[[ 6.71 -5.73 -0.82  5.89 -3.55  0.04]
 [-1.48  6.27 -0.17  5.90 -2.42  0.32]
 [ 3.07 -4.96 -0.42  1.17  0.27 -0.54]] Out: 3.07

[[ 0.30  1.77  1.56 -0.23 -2.75 -2.15 -2.93]
 [ 0.65  0.07  0.67 -0.02  1.22  0.23  8.16]
 [-0.72  0.41  0.04 -1.67  0.95  1.02  0.01]] Out: -0.72

[[ 0.11  0.80  3.13  0.27  0.85 -1.71]
 [-7.11 -6.91 -3.77  6.65  7.01 -6.67]
 [-3.93  0.07 -4.89  2.71  2.97 -2.96]] Out: -3.93

[[-0.37 -1.83 -6.39  8.15  1.47 -3.25]
 [-1.83  1.45 -2.38  6.87  1.29 -4.71]
 [ 0.70 -1.67  7.72  5.40  2.63 -2.64]] Out: 0.70

[[ 4.50 -1.98  4.34  1.50  2.04  8.64]
 [ 3.86 -2.30  4.51  1.47  0.99  7.69]
 [ 4.41 -2.12  4.37  1.48  1.88  8.62]] Out: 4.41

[[ 0.08  0.01 -1.03 -0.05 -0.81 -0.34 -0.07]
 [-0.21  0.01 -6.98 -0.12 -2.82 -1.52 -1.23]
 [ 0.67 -0.13  4.12  0.07 -4.34  1.52 -0.59]] Out: 0.67

[[-4.26  5.93 -4.67  0.39  2.30]
 [ 0.61  8.21 -4.38  0.39  6.42]
 [-3.27  5.93 -4.38 -0.22  2.30]] Out: -3.27
---
[ 6.70  4.54  1.00 -5.09] -> 6.70
[-0.68  6.54 -3.14  7.29] -> -0.68
[ 3.10  0.00 -8.91  0.37] -> 3.10
[ 2.05 -3.05 -7.03  3.82] -> 2.05
[ 3.64  7.52 -1.68  6.05] -> 3.64
[ 5.93  2.92 -6.98 -2.57] -> 5.93
[ 7.57  6.61 -7.29  3.79] -> 7.57
[ 2.42 -7.45 -0.87 -3.87] -> 2.42
---
553,66,-734,255,245,226,-371
157,65,-239,-412,495,109,-887
: 109

467,-266,207,-816,-67,635: -67

-3,50,-36,36,25: 36

4739,8073,4953,2418,7291,5727,5330: 5727

117,93,192,89,252,24,98: 24

4941,4529,8304,7415,3376
7828,5166,6755,5792,5573
7195,3916,9436,7446,2615
: 7446
---
(-7.90, 6.80, 5.09, -4.22, -3.20) Out: -7.90, -3.20
(-2.35, 3.75, 4.11, -8.00, -4.66, 0.09) Out: -2.35, 0.09
(-1.89, -1.65, -4.93, 5.03, -7.10, 3.64) Out: -1.89, 3.64
(-5.69, 5.22, -5.37, -4.15, -1.47, 6.50) Out: -5.69, 6.50
((1.09, 3.77, -3.06, 4.34, 3.35, -2.12), (0.09, -6.63, 4.13, -5.28, -5.17, 7.41), (5.03, 5.45, -2.63, 0.28, 0.57, -3.90)) Out: 1.09, -3.90
(-5.72, 8.19, -6.44, -0.98, -4.59, 5.86) Out: -5.72, 5.86
---
[[4.40, 2.23, -0.33, -1.23, -3.07, 0.68],
[-5.96, 0.97, 5.68, -6.59, -2.29, 3.18],
[3.29, 0.62, 0.88, -1.70, -1.01, -3.89]]: -1.01

[[-5.36, -0.75, 4.62, -1.71, -3.72, -5.59],
[-4.57, -2.35, -0.91, 2.83, -7.80, -1.98],
[-5.19, 3.99, 2.34, -5.29, -6.97, 6.29]]: -6.97

[[7.39, 7.49, -3.81, -6.52, -2.81, -4.72, 7.12],
[-6.83, -5.45, -1.17, -5.51, 0.95, -3.82, -1.30],
[-1.46, -0.13, -4.13, 4.07, 3.76, 3.49, -3.22]]: 3.49

[[3.61, -4.38, 6.10, -3.13, -6.27, 7.15],
[-2.27, 4.05, -6.66, 3.39, 6.85, -7.80],
[-0.81, 2.43, -7.30, 2.05, 5.92, -4.20]]: 5.92

[[2.79, -2.46, 0.03, 5.96],
[-2.26, 5.70, -1.02, -6.22],
[5.90, -4.35, -4.22, 8.75]]: -4.22

[[0.17, 1.81, -1.12, 2.21, 1.68],
[3.30, -0.07, 0.56, 6.14, 3.83],
[-8.86, -1.62, -2.82, 0.45, -0.54]]: 0.45

[[2.45, -1.65, 1.29, -2.76, -2.33, 5.35, -0.01],
[0.23, 5.83, -8.49, -1.25, -3.05, 4.96, 4.39],
[-5.94, -1.86, -2.23, -0.65, 1.17, -6.64, 1.12]]: -6.64
